Here is a tiny trained network, its code and every weight. The questions are about switching its units off for an input and a target symbol, where a switched-off unit gives its printed mean instead of its output.

import numpy as np


def w(rows, s, z=0):
    codes = np.array(rows[::2]) - 128.0
    scale = np.full(codes.shape[1], s)
    scale[-1] = z or s
    return codes * scale


def norm(h):
    return h / np.sqrt((h * h).mean(-1, keepdims=True) + 1e-5)


def f(y):
    return np.maximum(y, 0)


def softmax(a):
    e = np.exp(a - a.max(-1, keepdims=True))
    return e / e.sum(-1, keepdims=True)


def log_softmax(a):
    a = a - a.max(-1, keepdims=True)
    return a - np.log(np.exp(a).sum(-1, keepdims=True))


def net(x, mask):
    ids = ['αγδεζηθλμπτφψ'.index(c) for c in x.split()]
    T = len(ids)
    res = E[ids] + P[:T]
    r = norm(res)
    for j in range(2):
        rows = slice(4 * j, 4 * j + 4)
        q, k, v = (r @ M[0][rows].T for M in (Q, K, V))
        z = softmax(np.where(np.tri(T) > 0, q @ k.T / 4**0.5, -1e9)) @ v
        o = O[0][rows]
        res = res + np.where(mask[j], z, o[:, -1]) @ o[:, :-1]
    y = f(norm(res) @ A[0][:, :-1].T + A[0][:, -1])
    res = res + np.where(mask[2:18], y, B[0][:, -1]) @ B[0][:, :-1]
    return log_softmax(norm(res)[-1] @ U[:, :-1].T + U[:, -1])


Q, K, V, O, A, B = {}, {}, {}, {}, {}, {}
E = w([
[83,117,98,138],'α',
[124,85,139,126],'γ',
[128,164,114,136],'δ',
[37,122,127,170],'ε',
[64,114,92,91],'ζ',
[5,127,225,110],'η',
[144,134,140,152],'θ',
[134,122,144,129],'λ',
[122,96,130,132],'μ',
[5,79,102,134],'π',
[106,80,133,101],'τ',
[125,165,101,118],'φ',
[130,91,157,147],'ψ',
],0.015)
P = w([
[79,125,136,156],'0',
[202,171,83,87],'1',
[129,135,61,151],'2',
[92,152,171,134],'3',
[156,171,98,9],'4',
[136,71,136,161],'5',
],0.013)
Q[0] = w([
[75,125,234,165],'head 1',
[193,254,145,51],'head 1',
[100,166,174,175],'head 1',
[233,25,97,139],'head 1',
[181,123,101,107],'head 2',
[157,185,136,124],'head 2',
[132,112,57,228],'head 2',
[213,185,44,200],'head 2',
],0.0099)
K[0] = w([
[251,153,146,84],'head 1',
[203,79,39,144],'head 1',
[119,198,168,44],'head 1',
[71,170,152,120],'head 1',
[116,154,95,180],'head 2',
[91,124,90,84],'head 2',
[132,84,227,98],'head 2',
[148,88,165,154],'head 2',
],0.011)
V[0] = w([
[75,128,87,81],'head 1',
[145,249,192,174],'head 1',
[110,119,122,95],'head 1',
[61,197,131,99],'head 1',
[137,89,112,152],'head 2',
[146,163,118,140],'head 2',
[120,114,185,151],'head 2',
[163,167,122,213],'head 2',
],0.014)
O[0] = w([
[132,203,167,208,236],'head 1',
[40,154,89,45,31],'head 1',
[144,154,193,144,147],'head 1',
[5,254,133,154,252],'head 1',
[69,117,138,93,182],'head 2',
[66,146,157,94,67],'head 2',
[192,38,133,91,148],'head 2',
[63,165,27,93,104],'head 2',
],0.0089,0.0026)
A[0] = w([
[48,78,132,166,243],'neuron 1',
[61,189,133,43,249],'neuron 2',
[103,180,143,188,226],'neuron 3',
[117,179,219,40,245],'neuron 4',
[110,161,74,133,119],'neuron 5',
[101,220,130,107,251],'neuron 6',
[105,126,165,33,172],'neuron 7',
[190,140,76,127,138],'neuron 8',
[154,111,166,175,142],'neuron 9',
[153,168,167,151,81],'neuron 10',
[191,16,233,254,204],'neuron 11',
[83,207,76,212,242],'neuron 12',
[56,203,105,101,30],'neuron 13',
[187,192,167,111,129],'neuron 14',
[172,210,145,185,145],'neuron 15',
[242,48,86,183,178],'neuron 16',
],0.0087,0.0019)
B[0] = w([
[245,86,113,126,182],'neuron 1',
[112,76,96,147,203],'neuron 2',
[131,72,144,89,191],'neuron 3',
[106,131,129,175,168],'neuron 4',
[195,121,219,186,154],'neuron 5',
[52,68,99,151,195],'neuron 6',
[120,116,105,215,160],'neuron 7',
[205,95,113,114,149],'neuron 8',
[150,254,79,117,169],'neuron 9',
[81,115,58,180,154],'neuron 10',
[159,173,109,84,255],'neuron 11',
[178,101,149,56,209],'neuron 12',
[114,174,209,172,187],'neuron 13',
[101,124,133,128,153],'neuron 14',
[96,41,113,209,181],'neuron 15',
[90,104,216,11,213],'neuron 16',
],0.0067,0.0091)
U = w([
[110,153,111,175,79],'α',
[122,152,85,130,5],'γ',
[149,151,87,184,98],'δ',
[60,118,9,66,166],'ε',
[170,177,204,146,74],'ζ',
[116,226,142,177,110],'η',
[56,222,146,92,187],'θ',
[153,130,153,84,135],'λ',
[56,222,113,65,172],'μ',
[133,137,141,86,71],'π',
[135,73,116,27,212],'τ',
[61,133,194,107,120],'φ',
[129,115,32,149,116],'ψ',
],0.011,0.0032)

Each question gives the input, a string of symbols that net reads in full, and the target symbol t.
The units are the heads (4 rows each of Q, K, V and O) and the neurons (one row each of A and B). Each row of codes is followed by its name. A weight is (code - 128) times the scale printed after its matrix; where a second scale follows, it is the last column's (O, A, B and U).
mask holds one flag per unit, heads first, then neurons. A switched-off unit (its flag False) gives its mean, the last column of its rows in O or B, instead of its output. The means were averaged over made-up inputs and are rounded, as every weight is.
A unit's drop is (log p(t) with every unit on - log p(t) with that unit switched off) / (log p(t) with every unit on - log p(t) with every unit switched off).
The circuit of an input: a set's keep is (log p(t) with only the set's units on - log p(t) with every unit switched off) / (log p(t) with every unit on - log p(t) with every unit switched off). Starting from the 12 units with the biggest drops (on a tie, the unit counted first), units are removed one at a time, each time the one whose removal leaves the highest keep (on an exact tie, the one counted first), for as long as the keep stays at least 0.8.
circuit, biggest first: the units of the circuit, biggest drop first
which heads matter: for each layer, one digit per head in row order, 1 if its drop is at least 0.15 and else 0, layers parted by /
input τ θ γ ε, target ε: which heads matter : 10
input τ λ γ, target ζ: which heads matter : 10
input θ ε ε, target ε: which heads matter : 11
input ζ τ δ φ, target ζ: which heads matter : 10
input τ γ ψ, target ζ: which heads matter : 10
input θ π ψ θ ζ φ, target ε: circuit, biggest first : head 1
input θ γ λ, target ε: which heads matter : 10
input ψ π θ θ δ, target ε: which heads matter : 11
input ζ α λ, target η: which heads matter : 10
input ψ ψ ζ, target τ: circuit, biggest first : head 1; neuron 16
input τ τ ψ α, target ζ: which heads matter : 10
input ψ ψ ψ ζ, target τ: which heads matter : 10
input ψ ζ γ, target τ: which heads matter : 00
input γ α π θ ζ θ, target ε: circuit, biggest first : head 1
input θ θ λ ψ, target ε: circuit, biggest first : head 1; head 2
input ψ μ ε, target τ: circuit, biggest first : head 1; neuron 16; head 2
input π τ ψ π, target ζ: circuit, biggest first : head 1; neuron 11
input π τ γ τ ψ α, target ζ: circuit, biggest first : head 2; head 1
input ζ ψ θ η η, target ε: circuit, biggest first : head 1; head 2; neuron 16; neuron 7
input θ θ ε τ, target ε: circuit, biggest first : head 1; head 2
input ε ζ τ θ ζ, target ζ: circuit, biggest first : head 1
input ε μ ψ ψ ψ α, target τ: circuit, biggest first : head 2; head 1
